Small tables with named rows and columns. After each table, cells are looked up by row and column.

Noda =
fields: Funo, Zuk, Neb, Ferupas, Tir, Kuvu
Mog: [1214, 5271, 2265, 3192, 3619, -6457]
Manabu: [1548, -571, -6027, 3857, 3397, 457]
Likabi: [2835, 1596, -1714, 2408, 681, 5658]

Neb of Mog: 2265
Ferupas of Manabu: 3857
Zuk of Manabu: -571
Ferupas of Mog: 3192
Neb of Likabi: -1714
Neb of Manabu: -6027
Tir of Mog: 3619
Zuk of Mog: 5271
Kuvu of Mog: -6457
Tir of Manabu: 3397
Tir of Likabi: 681
Funo of Mog: 1214
Kuvu of Manabu: 457
Funo of Manabu: 1548
Kuvu of Likabi: 5658
Zuk of Likabi: 1596
Funo of Likabi: 2835

Bekifun.tsv
	Raliza	Pabup	Zul	Bop
Butaz	0.300	0.114	-0.161	0.176
Zofi	-0.243	0.372	0.646	0.366
Lezubuk	0.175	-0.324	0.041	0.323
Bezimiv	0.432	0.022	0.202	0.060
Gipinu	0.158	0.379	-0.195	-0.123
Zus	0.026	0.544	0.225	0.203
Burofi	0.107	0.028	-0.304	-0.042
Vud	0.371	-0.443	-0.336	0.516
Ripeb	0.125	-0.102	-0.651	0.064
Tas	-0.088	-0.003	0.465	0.436

Zul of Ripeb is -0.651
Zul of Lezubuk is 0.041
Zul of Gipinu is -0.195
Zul of Butaz is -0.161
Bop of Bezimiv is 0.060
Bop of Vud is 0.516
Raliza of Zofi is -0.243
Zul of Zus is 0.225
Bop of Tas is 0.436
Raliza of Butaz is 0.300
Zul of Vud is -0.336

Zep
|  | Vud | Sebo | Nif | Vivuv | Begimi | Nuv |
|---|---|---|---|---|---|---|
| Nupo | 94 | 112 | 99 | 100 | 116 | 222 |
| Gomig | 128 | 109 | 134 | 92 | 80 | 96 |
| Rad | 153 | 117 | 124 | 142 | 144 | 50 |
| Gefasi | 201 | 130 | 155 | 93 | 85 | 94 |
| Lozo | 132 | 109 | 114 | 107 | 150 | 105 |
| Mal | 78 | 139 | 148 | 129 | 126 | 149 |
| Pivada | 68 | 105 | 150 | 132 | 94 | 12 |
| Zuvi | 91 | 115 | 157 | 98 | 96 | 37 |
| Gilen | 160 | 110 | 113 | 141 | 132 | 64 |
| Vekim | 66 | 109 | 157 | 127 | 107 | 224 |
| Poso | 63 | 117 | 134 | 146 | 138 | 159 |
| Vivoto | 158 | 109 | 157 | 87 | 151 | 103 |
| Bodaz | 125 | 147 | 69 | 66 | 113 | 42 |

Nif of Nupo is 99
Vud of Rad is 153
Vivuv of Vekim is 127
Sebo of Zuvi is 115
Vivuv of Zuvi is 98
Begimi of Vivoto is 151
Nuv of Zuvi is 37
Vud of Pivada is 68
Begimi of Gilen is 132
Sebo of Rad is 117
Vud of Gomig is 128

Nukivu =
,Vur,Durebof,Guk,Vog,Feru
Roke,146,71,146,159,146
Kip,64,153,141,222,163
Lif,95,70,205,146,144
Ratik,146,115,179,93,146
Kul,146,240,158,166,196
Fakeza,69,79,146,176,146
Til,138,245,157,171,194
Tuf,205,129,108,124,146
Fegi,146,146,170,97,52
Pebod,83,207,143,210,164
Gopun,146,123,141,211,167
Didon,201,200,134,133,218
Gezug,70,175,146,218,161

Kul, Feru -> 196
Pebod, Guk -> 143
Gopun, Guk -> 141
Tuf, Vog -> 124
Kip, Guk -> 141
Roke, Feru -> 146
Roke, Guk -> 146
Kip, Vog -> 222
Kip, Vur -> 64
Til, Durebof -> 245
Til, Vur -> 138
Kip, Feru -> 163

Lil =
,Fireg,Nafu,Sebal,Sape,Befi,Latekuz,Pav,Moluv,Vokapiv,Larog
Vuti,4.2,4.6,5.7,4.3,4.1,4.4,4.4,3.2,1.9,4.8
Divof,6.1,6.4,3.5,8.2,6.3,4.6,5.9,4.0,2.4,4.8
Gafud,2.5,3.2,3.9,4.2,5.0,4.0,6.5,4.5,3.9,4.8
Tabafa,3.9,6.8,3.8,1.9,4.5,6.6,2.6,4.9,4.4,4.8
Rutif,4.6,4.3,4.6,7.3,4.4,5.9,4.9,4.2,0.4,4.8
Katugim,8.4,6.5,6.8,6.3,4.9,5.7,3.5,4.1,2.8,4.8
Famam,3.5,5.0,4.6,3.7,3.9,5.1,6.1,4.9,4.2,4.8
Sut,2.8,7.7,6.2,0.7,4.0,4.5,5.7,3.7,3.1,4.8
Direg,5.2,3.6,6.6,4.3,2.6,5.9,6.8,5.1,4.6,4.8
Ragat,6.1,7.8,3.7,2.2,5.2,4.3,5.3,4.5,5.7,4.8
Kurorem,4.1,2.0,4.2,4.6,4.4,5.5,2.4,5.3,5.7,4.8

What is the Vokapiv of Kurorem in Lil? 5.7
What is the Vokapiv of Rutif in Lil? 0.4
What is the Moluv of Kurorem in Lil? 5.3
What is the Pav of Gafud in Lil? 6.5
What is the Latekuz of Divof in Lil? 4.6
What is the Nafu of Divof in Lil? 6.4
What is the Sebal of Sut in Lil? 6.2
What is the Befi of Tabafa in Lil? 4.5
What is the Vokapiv of Tabafa in Lil? 4.4
What is the Sape of Tabafa in Lil? 1.9
What is the Pav of Vuti in Lil? 4.4
What is the Pav of Famam in Lil? 6.1
What is the Befi of Vuti in Lil? 4.1
What is the Sebal of Ragat in Lil? 3.7
What is the Vokapiv of Vuti in Lil? 1.9
What is the Befi of Divof in Lil? 6.3
What is the Befi of Rutif in Lil? 4.4
What is the Latekuz of Tabafa in Lil? 6.6
What is the Latekuz of Kurorem in Lil? 5.5

